Here is a tiny trained network, its code and every weight. The questions are about switching its units off for an input and a class, where a switched-off unit gives its printed mean instead of its output.

import numpy as np


def w(rows, s, z=0):
    codes = np.array(rows[::2]) - 128.0
    scale = np.full(codes.shape[1], s)
    scale[-1] = z or s
    return codes * scale


def norm(h):
    return h / np.sqrt((h * h).mean(-1, keepdims=True) + 1e-5)


def f(y):
    return np.maximum(y, 0)


def log_softmax(a):
    a = a - a.max(-1, keepdims=True)
    return a - np.log(np.exp(a).sum(-1, keepdims=True))


def net(x, mask):
    res = np.array(x, float).reshape(1, 6) / 4 @ E
    u = 0
    for l in range(4):
        y = f(norm(res) @ A[l][:, :-1].T + A[l][:, -1])
        res = res + np.where(mask[u : u + 6], y, B[l][:, -1]) @ B[l][:, :-1]
        u += 6
    return log_softmax(norm(res)[-1] @ U[:, :-1].T + U[:, -1])


A, B = {}, {}
E = w([
[82,88,56,97,98,233,172],'x0',
[128,43,121,170,118,141,73],'x1',
[131,254,39,128,162,71,216],'x2',
[189,153,68,253,227,149,81],'x3',
[194,76,161,120,155,205,156],'x4',
[66,61,156,121,121,179,197],'x5',
],0.00063)
A[0] = w([
[132,80,189,174,141,92,68,4],'0.n0',
[218,49,229,198,157,151,79,88],'0.n1',
[89,163,29,226,173,101,114,185],'0.n2',
[114,94,179,171,125,88,43,1],'0.n3',
[109,64,190,162,151,81,167,6],'0.n4',
[77,4,198,111,87,171,110,136],'0.n5',
],0.0013,0.00088)
B[0] = w([
[19,115,134,158,121,101,57,155],'0.n0',
[6,122,65,136,107,113,150,216],'0.n1',
[167,148,214,66,77,155,155,232],'0.n2',
[42,125,182,180,168,108,5,155],'0.n3',
[157,68,134,195,80,78,184,138],'0.n4',
[213,208,151,152,122,85,128,250],'0.n5',
],0.0015,0.0013)
A[1] = w([
[74,176,177,32,112,7,132,142],'1.n0',
[31,36,118,97,106,170,150,173],'1.n1',
[196,190,109,147,161,103,103,38],'1.n2',
[190,190,121,158,156,96,113,11],'1.n3',
[170,94,142,162,217,193,153,98],'1.n4',
[144,83,92,170,172,216,108,2],'1.n5',
],0.0017,0.00082)
B[1] = w([
[143,91,68,172,139,227,126,249],'1.n0',
[199,202,124,149,146,70,95,241],'1.n1',
[217,155,181,142,173,50,122,179],'1.n2',
[231,175,147,103,179,62,120,172],'1.n3',
[137,91,46,169,22,137,43,189],'1.n4',
[188,18,18,205,102,251,185,177],'1.n5',
],0.0016,0.0014)
A[2] = w([
[163,99,197,52,118,150,142,48],'2.n0',
[52,170,35,122,75,120,175,126],'2.n1',
[62,149,48,84,70,116,86,7],'2.n2',
[47,50,134,66,76,191,145,137],'2.n3',
[153,4,147,115,48,117,59,99],'2.n4',
[162,83,190,24,101,152,127,1],'2.n5',
],0.0017,0.00098)
B[2] = w([
[160,168,198,120,46,179,137,169],'2.n0',
[63,75,98,39,115,117,93,207],'2.n1',
[139,49,61,73,70,50,58,162],'2.n2',
[252,210,141,167,105,90,94,226],'2.n3',
[72,163,154,130,198,148,193,250],'2.n4',
[198,236,225,114,40,209,185,173],'2.n5',
],0.0018,0.0013)
A[3] = w([
[233,247,111,141,221,43,136,21],'3.n0',
[61,181,77,56,165,147,249,33],'3.n1',
[25,160,97,69,177,126,237,10],'3.n2',
[167,46,70,174,155,226,141,15],'3.n3',
[119,33,224,152,152,62,92,75],'3.n4',
[106,32,189,168,119,105,236,45],'3.n5',
],0.0016,0.0011)
B[3] = w([
[246,179,75,117,196,2,120,245],'3.n0',
[18,156,177,156,245,185,107,178],'3.n1',
[19,188,131,107,242,254,171,159],'3.n2',
[206,18,20,190,114,212,146,206],'3.n3',
[25,61,158,156,197,85,127,181],'3.n4',
[156,88,127,90,87,77,247,150],'3.n5',
],0.002,0.0012)
U = w([
[254,235,72,149,224,4,121,190],'0',
[73,123,24,35,39,78,74,94],'1',
[207,192,231,73,23,197,176,157],'2',
[205,31,26,217,132,244,136,158],'3',
[103,55,185,166,130,77,231,4],'4',
[37,69,201,204,170,73,8,146],'5',
[12,211,79,65,222,196,213,124],'6',
],0.0076,0.0028)

Each question gives the input, the list of numbers given to net, and the class t.
The units are the neurons (one row each of A and B). Each row of codes is followed by its name. A weight is (code - 128) times the scale printed after its matrix; where a second scale follows, it is the last column's (A, B and U).
mask holds one flag per neuron, layer by layer. A switched-off neuron (its flag False) gives its mean, the last column of its row in B, instead of its output. The means were averaged over made-up inputs and are rounded, as every weight is.
A unit's drop is (log p(t) with every unit on - log p(t) with that unit switched off) / (log p(t) with every unit on - log p(t) with every unit switched off).
most important unit: the unit with the biggest drop
k most important neurons: the k neurons with the biggest drops, biggest first
k most important neurons of layer l: the k neurons of layer l with the biggest drops, biggest first
drop of u: that unit's drop, to one decimal
input [6,-6,-1,2,-7,-6], class 1: most important unit -> 0.n5
input [2,-5,1,-3,-8,-5], class 1: 2 most important neurons -> 2.n2, 2.n4
input [-5,4,4,-4,7,-1], class 2: 3 most important neurons -> 0.n5, 1.n1, 1.n5
input [3,7,7,-4,7,-6], class 6: 3 most important neurons of layer 2 -> 2.n3, 2.n1, 2.n2
input [2,-1,3,-2,4,2], class 6: 2 most important neurons -> 0.n2, 3.n1
input [-3,-1,2,4,0,7], class 3: 4 most important neurons of layer 1 -> 1.n4, 1.n1, 1.n2, 1.n3
input [-7,2,8,-8,-8,4], class 6: 2 most important neurons of layer 1 -> 1.n4, 1.n0
input [-5,5,2,-2,3,2], class 4: 3 most important neurons -> 3.n5, 0.n4, 2.n3
input [-7,7,3,0,6,2], class 4: 2 most important neurons -> 3.n5, 0.n4
input [8,-6,-7,-5,-7,7], class 2: 2 most important neurons of layer 2 -> 2.n3, 2.n5
input [-4,-3,-7,1,8,0], class 5: 3 most important neurons of layer 0 -> 0.n1, 0.n0, 0.n2
input [8,-1,-8,-6,2,7], class 2: drop of 2.n3 -> 0.1
input [2,1,-2,2,-4,-2], class 5: drop of 0.n5 -> 0.4
input [-7,-5,-7,0,3,-6], class 5: most important neuron of layer 1 -> 1.n1
